Here is a tiny trained network, its code and every weight. The questions are about switching its units off for an input and a class, where a switched-off unit gives its printed mean instead of its output.

import numpy as np


def w(rows, s, z=0):
    codes = np.array(rows[::2]) - 128.0
    scale = np.full(codes.shape[1], s)
    scale[-1] = z or s
    return codes * scale


def norm(h):
    return h / np.sqrt((h * h).mean(-1, keepdims=True) + 1e-5)


def f(y):
    return np.maximum(y, 0)


def log_softmax(a):
    a = a - a.max(-1, keepdims=True)
    return a - np.log(np.exp(a).sum(-1, keepdims=True))


def net(x, mask):
    res = np.array(x, float).reshape(1, 5) / 4 @ E
    u = 0
    for l in range(4):
        y = f(norm(res) @ A[l][:, :-1].T + A[l][:, -1])
        res = res + np.where(mask[u : u + 5], y, B[l][:, -1]) @ B[l][:, :-1]
        u += 5
    return log_softmax(norm(res)[-1] @ U[:, :-1].T + U[:, -1])


A, B = {}, {}
E = w([
[212,186,129],'x0',
[40,22,118],'x1',
[136,177,43],'x2',
[215,113,162],'x3',
[254,185,229],'x4',
],0.0047)
A[0] = w([
[114,203,144,103],'L0N0',
[139,138,194,255],'L0N1',
[2,102,209,172],'L0N2',
[213,109,75,85],'L0N3',
[142,124,182,141],'L0N4',
],0.0099,0.0016)
B[0] = w([
[112,150,73,173],'L0N0',
[125,53,134,195],'L0N1',
[116,106,1,254],'L0N2',
[94,93,130,183],'L0N3',
[73,109,141,170],'L0N4',
],0.008,0.0056)
A[1] = w([
[178,113,86,131],'L1N0',
[119,191,26,153],'L1N1',
[120,250,133,252],'L1N2',
[117,119,80,139],'L1N3',
[154,186,173,179],'L1N4',
],0.015,0.0039)
B[1] = w([
[104,207,204,168],'L1N0',
[236,253,146,244],'L1N1',
[129,183,199,181],'L1N2',
[163,175,28,197],'L1N3',
[65,102,194,158],'L1N4',
],0.0064,0.011)
A[2] = w([
[187,97,187,172],'L2N0',
[115,82,72,129],'L2N1',
[162,50,97,197],'L2N2',
[73,204,95,8],'L2N3',
[253,163,202,34],'L2N4',
],0.011,0.0013)
B[2] = w([
[123,87,122,186],'L2N0',
[255,121,66,197],'L2N1',
[43,122,64,182],'L2N2',
[108,138,112,211],'L2N3',
[44,58,120,254],'L2N4',
],0.0083,0.0058)
A[3] = w([
[78,179,37,82],'L3N0',
[203,102,2,242],'L3N1',
[137,15,101,82],'L3N2',
[211,118,203,240],'L3N3',
[83,105,134,2],'L3N4',
],0.0083,0.00071)
B[3] = w([
[72,36,168,222],'L3N0',
[176,115,105,255],'L3N1',
[94,205,118,173],'L3N2',
[27,2,26,147],'L3N3',
[33,74,159,141],'L3N4',
],0.0088,0.0076)
U = w([
[22,50,174,7],'0',
[126,92,5,239],'1',
[152,210,175,174],'2',
],0.011,0.0012)

Each question gives the input, the list of numbers given to net, and the class t.
The units are the neurons (one row each of A and B). Each row of codes is followed by its name. A weight is (code - 128) times the scale printed after its matrix; where a second scale follows, it is the last column's (A, B and U).
mask holds one flag per neuron, layer by layer. A switched-off neuron (its flag False) gives its mean, the last column of its row in B, instead of its output. The means were averaged over made-up inputs and are rounded, as every weight is.
A unit's drop is (log p(t) with every unit on - log p(t) with that unit switched off) / (log p(t) with every unit on - log p(t) with every unit switched off).
The circuit of an input: a set's keep is (log p(t) with only the set's units on - log p(t) with every unit switched off) / (log p(t) with every unit on - log p(t) with every unit switched off). Starting from the 12 units with the biggest drops (on a tie, the unit counted first), units are removed one at a time, each time the one whose removal leaves the highest keep (on an exact tie, the one counted first), for as long as the keep stays at least 0.8.
units of the circuit, in order: the units of the circuit, biggest drop first
unit that matters most: the unit with the biggest drop
k most important neurons: the k neurons with the biggest drops, biggest first
k most important neurons of layer l: the k neurons of layer l with the biggest drops, biggest first
drop of u: that unit's drop, to one decimal
input [8,7,8,-2,4], class 2: units of the circuit, in order -> L0N2, L1N0
input [4,5,7,-5,-2], class 2: unit that matters most -> L1N1
input [-3,0,2,6,2], class 0: 2 most important neurons -> L0N2, L1N3
input [6,-1,2,-3,-6], class 2: units of the circuit, in order -> L1N1, L0N2, L0N1
input [7,7,7,7,0], class 0: 2 most important neurons -> L0N2, L1N0
input [7,6,8,-5,-3], class 2: 3 most important neurons of layer 0 -> L0N1, L0N2, L0N3
input [-5,-7,5,0,5], class 0: 2 most important neurons -> L0N2, L2N4
input [4,-7,-8,3,-6], class 0: 2 most important neurons -> L0N2, L1N3
input [0,-5,6,6,4], class 0: 2 most important neurons -> L0N2, L3N3
input [-4,-5,5,0,8], class 0: drop of L0N2 -> 0.4
